x =
[[107 130 147 103 117 142 136 142]
 [102 143 136 112 132 134 124 142]
 [109 142 137 103 114 140 123 140]]
Report the bottom entry of the column that holds the largest entry.
137
The entry in the bottom-left corner is 109
The fifth-last entry, reading row by row is 103
Report the entry in the top-left corner.
107
Report the minimum.
102
Report the entry just right of the smallest entry.
143
The largest entry in the first row: 147
Report the fourth entry from the end, reading row by row.
114
The last entry of the smallest entry's row -> 142

Read these off the matrix that follows.
1) Which number is the last entry, reading row by row?
2) Which number is the top-right entry?
3) Which number is the entry just left of the largest entry?
4) Which number is the entry directly below 139?
5) Which number is the entry directly below the smallest entry?
6) Which number is the largest entry in the first row?
7) Which number is the bottom entry of the column that holds the smallest entry?
[[128 139 123 104 126 128]
 [128 122 137 114 128 127]
 [128 114 120 130 128 127]]
1) 127
2) 128
3) 128
4) 122
5) 114
6) 139
7) 130

array([[132, 127, 130, 131, 130, 127, 129, 126, 129, 127, 130, 127, 126,
        128, 129],
       [117, 117, 122, 126, 113, 129, 127, 126, 120, 123, 123, 134, 136,
        132, 121],
       [130, 126, 127, 134, 133, 129, 130, 125, 134, 122, 129, 128, 125,
        129, 127],
       [141, 119, 134, 143, 132, 122, 134, 121, 129, 120, 134, 129, 124,
        126, 128],
       [135, 130, 131, 136, 135, 127, 130, 125, 132, 126, 132, 127, 125,
        127, 129],
       [137, 114, 133, 143, 127, 123, 134, 118, 127, 117, 131, 131, 125,
        131, 128],
       [121, 137, 130, 114, 129, 130, 127, 133, 126, 134, 126, 124, 133,
        125, 127],
       [142, 129, 138, 133, 129, 123, 130, 122, 127, 132, 129, 124, 121,
        126, 131],
       [106, 133, 121, 112, 116, 137, 121, 134, 123, 132, 122, 130, 137,
        130, 124],
       [131, 122, 135, 125, 112, 122, 125, 123, 116, 134, 120, 128, 127,
        127, 126],
       [114, 120, 123, 126, 128, 132, 124, 136, 130, 125, 125, 129, 136,
        126, 123],
       [120, 131, 125, 118, 120, 129, 123, 132, 123, 133, 123, 129, 131,
        127, 126],
       [121, 131, 123, 125, 134, 132, 127, 132, 132, 126, 130, 129, 131,
        129, 127],
       [116, 120, 123, 122, 113, 129, 125, 128, 120, 126, 122, 131, 136,
        130, 122],
       [154, 109, 141, 157, 138, 118, 142, 111, 132, 113, 136, 129, 118,
        132, 132],
       [111, 127, 119, 118, 118, 132, 123, 133, 124, 129, 123, 131, 136,
        129, 123]])
Report the entry just right of the largest entry.
138
The entry just right of the smallest entry: 133

Questions about the grid below. Rows and columns are numbered from 1.
1) Which number is the top-right entry?
2) Which number is the bottom-left entry?
3) Which number is the entry just right of the smallest entry?
4) Which number is the entry in the bottom-right corner?
5) Which number is the entry in row 3 and column 1?
6) Which number is the entry in the top-left corner?
7) Which number is the entry at row 2, column 1?
8) Which number is the entry directly below the largest entry?
[[124 130 115 135 132 120 140 119 136 115 133 117]
 [127 129 150 139 116 125 121 121 126 136 122 124]
 [128 127 105 133 123 132 125 123 138 125 133 114]
 [138 140 141 116 137 132 135 127 131 132 138 118]
 [136 137 135 126 132 142 134 124 112 133 129 121]
 [137 117 121 129 118 135 135 139 138 123 115 135]
 [121 130 146 132 124 118 122 133 121 120 119 135]
 [123 112 131 129 125 131 118 140 148 126 123 134]
 [116 115 129 137 125 138 122 133 130 122 114 145]
 [129 141 141 125 117 131 111 129 114 135 121 128]
 [121 138 132 121 147 138 126 123 124 129 142 119]]
1) 117
2) 121
3) 133
4) 119
5) 128
6) 124
7) 127
8) 105

M =
array([[132, 115, 126, 143, 128, 133, 125, 128, 126],
       [106, 156, 131, 121, 126, 140, 148, 128, 133],
       [131, 118, 126, 143, 128, 133, 125, 127, 126],
       [107, 158, 129, 125, 126, 139, 144, 128, 132],
       [112, 129, 136, 113, 129, 146, 144, 124, 137],
       [153, 111, 124, 127, 129, 105, 105, 131, 121],
       [142, 104, 124, 134, 126, 121, 117, 130, 123],
       [146, 105, 124, 131, 127, 117, 113, 131, 122]])
Report the first entry in reading order.
A: 132
Report the top-right entry.
A: 126
The entry just left of the largest entry -> 107
The largest entry in the first row -> 143
The bottom-right entry: 122
Report the entry just left of the smallest entry.
A: 142
The 2nd-last entry, reading row by row: 131
Report the largest entry in the last column.
A: 137
The entry directly above the smallest entry: 111
The 3rd entry on the diagonal from the top-right corner: 125
The fifth-last entry, reading row by row -> 127
The 3rd entry on the main diagonal is 126
Report the entry just right of 115.
A: 126
The entry just right of the smallest entry -> 124
Report the entry directly above 136.
A: 129
The smallest entry in the last column -> 121
The bottom-left entry: 146
Report the 2nd entry on the diagonal from the top-right corner.
A: 128
The entry just left of 156: 106
The 3rd entry from the end, reading row by row: 113
Report the smallest entry.
A: 104
The entry directly above 122: 123
The entry directly below the smallest entry -> 105
Report the top entry of the column that holds the smallest entry.
A: 115
Report the entry just right of 156.
A: 131
Report the entry just left of 148.
A: 140
Report the 5th entry, reading row by row.
A: 128
The maximum -> 158
